Here is a tiny trained network, its code and every weight. The questions are about switching its units off for an input and a target symbol, where a switched-off unit gives its printed mean instead of its output.

import numpy as np


def w(rows, s, z=0):
    codes = np.array(rows[::2]) - 128.0
    scale = np.full(codes.shape[1], s)
    scale[-1] = z or s
    return codes * scale


def f(y):
    return y / 2 * (1 + np.tanh(0.7978845608 * (y + 0.044715 * y**3)))


def softmax(a):
    e = np.exp(a - a.max(-1, keepdims=True))
    return e / e.sum(-1, keepdims=True)


def log_softmax(a):
    a = a - a.max(-1, keepdims=True)
    return a - np.log(np.exp(a).sum(-1, keepdims=True))


def net(x, mask):
    ids = ['ΦΨαβζθστ'.index(c) for c in x.split()]
    T = len(ids)
    res = E[ids] + P[:T]
    r = res
    for j in range(2):
        rows = slice(2 * j, 2 * j + 2)
        q, k, v = (r @ M[0][rows].T for M in (Q, K, V))
        z = softmax(np.where(np.tri(T) > 0, q @ k.T / 2**0.5, -1e9)) @ v
        o = O[0][rows]
        res = res + np.where(mask[j], z, o[:, -1]) @ o[:, :-1]
    y = f(res @ A[0][:, :-1].T + A[0][:, -1])
    res = res + np.where(mask[2:6], y, B[0][:, -1]) @ B[0][:, :-1]
    return log_softmax(res[-1] @ U[:, :-1].T + U[:, -1])


Q, K, V, O, A, B = {}, {}, {}, {}, {}, {}
E = w([
[113,71,155,137],'Φ',
[96,63,137,147],'Ψ',
[128,7,184,142],'α',
[69,166,174,148],'β',
[61,81,162,228],'ζ',
[43,9,36,196],'θ',
[89,250,222,210],'σ',
[81,68,63,62],'τ',
],0.016)
P = w([
[3,95,159,164],'0',
[60,139,183,163],'1',
[60,179,186,178],'2',
[61,136,203,166],'3',
[91,143,180,141],'4',
[157,200,155,98],'5',
[188,184,146,120],'6',
[218,91,140,114],'7',
],0.0037)
Q[0] = w([
[67,137,141,122],'h1',
[106,255,77,174],'h1',
[90,150,198,104],'h2',
[58,121,215,123],'h2',
],0.0091)
K[0] = w([
[38,149,184,196],'h1',
[110,111,103,124],'h1',
[111,127,138,186],'h2',
[1,142,8,72],'h2',
],0.0092)
V[0] = w([
[228,117,176,70],'h1',
[158,240,183,244],'h1',
[103,135,63,22],'h2',
[83,189,122,113],'h2',
],0.011)
O[0] = w([
[151,173,195,97,2],'h1',
[162,196,103,157,195],'h1',
[142,158,17,61,66],'h2',
[1,224,213,115,121],'h2',
],0.0096,0.0088)
A[0] = w([
[118,78,171,231,131],'n1',
[144,213,138,178,198],'n2',
[199,71,169,188,30],'n3',
[2,202,49,84,251],'n4',
],0.0082,0.0023)
B[0] = w([
[51,199,141,1,254],'n1',
[234,33,38,72,179],'n2',
[152,122,114,43,171],'n3',
[180,118,189,175,165],'n4',
],0.0091,0.013)
U = w([
[142,102,126,105,130],'Φ',
[92,90,88,119,165],'Ψ',
[162,72,166,75,34],'α',
[112,125,254,170,134],'β',
[82,172,160,89,24],'ζ',
[123,104,60,84,1],'θ',
[181,183,55,47,191],'σ',
[192,14,137,173,217],'τ',
],0.0092,0.0071)

Each question gives the input, a string of symbols that net reads in full, and the target symbol t.
The units are the heads (2 rows each of Q, K, V and O) and the neurons (one row each of A and B). Each row of codes is followed by its name. A weight is (code - 128) times the scale printed after its matrix; where a second scale follows, it is the last column's (O, A, B and U).
mask holds one flag per unit, heads first, then neurons. A switched-off unit (its flag False) gives its mean, the last column of its rows in O or B, instead of its output. The means were averaged over made-up inputs and are rounded, as every weight is.
A unit's drop is (log p(t) with every unit on - log p(t) with that unit switched off) / (log p(t) with every unit on - log p(t) with every unit switched off).
The circuit of an input: a set's keep is (log p(t) with only the set's units on - log p(t) with every unit switched off) / (log p(t) with every unit on - log p(t) with every unit switched off). Starting from all 6 units, units are removed one at a time, each time the one whose removal leaves the highest keep (on an exact tie, the one counted first), for as long as the keep stays at least 0.8.
circuit, biggest first: the units of the circuit, biggest drop first
top k neurons: the k neurons with the biggest drops, biggest first
drop when u is switched off: that unit's drop, to one decimal
input Φ Ψ β, target β: top neuron	(n3)
input Ψ σ σ Ψ α, target σ: top 2 neurons	(n3; n1)
input Ψ τ σ β σ τ σ, target τ: circuit, biggest first	(n1; h2; n2; n4)
input α σ τ θ σ α α, target σ: top 2 neurons	(n4; n3)
input σ α Ψ τ τ Φ, target τ: top 2 neurons	(n1; n3)
input β α τ β, target τ: circuit, biggest first	(n1; h2; n4)
input α α Ψ Ψ Φ ζ, target ζ: circuit, biggest first	(n1; n2; h1)
input τ σ β, target τ: circuit, biggest first	(n1; n4; h2)
input σ τ σ, target τ: circuit, biggest first	(n1; n4; h2; n2)
input ζ β Ψ, target ζ: circuit, biggest first	(h2; n1; n2)
input σ α Ψ Φ σ Ψ ζ, target σ: circuit, biggest first	(h1; n1; n2)
input σ σ ζ, target σ: circuit, biggest first	(h1; n2)
input ζ σ Ψ Ψ Ψ σ τ, target τ: top 3 neurons	(n1; n4; n3)
input τ σ Ψ, target τ: circuit, biggest first	(n1; h2; n4)
input θ α σ σ σ σ θ, target σ: top 2 neurons	(n1; n2)
input σ σ Ψ Φ, target σ: drop when h1 is switched off	2.0
input τ σ ζ, target τ: drop when n1 is switched off	1.3
input Ψ α α α, target α: drop when n1 is switched off	0.1
input σ ζ σ θ Ψ β τ, target τ: drop when h1 is switched off	0.2
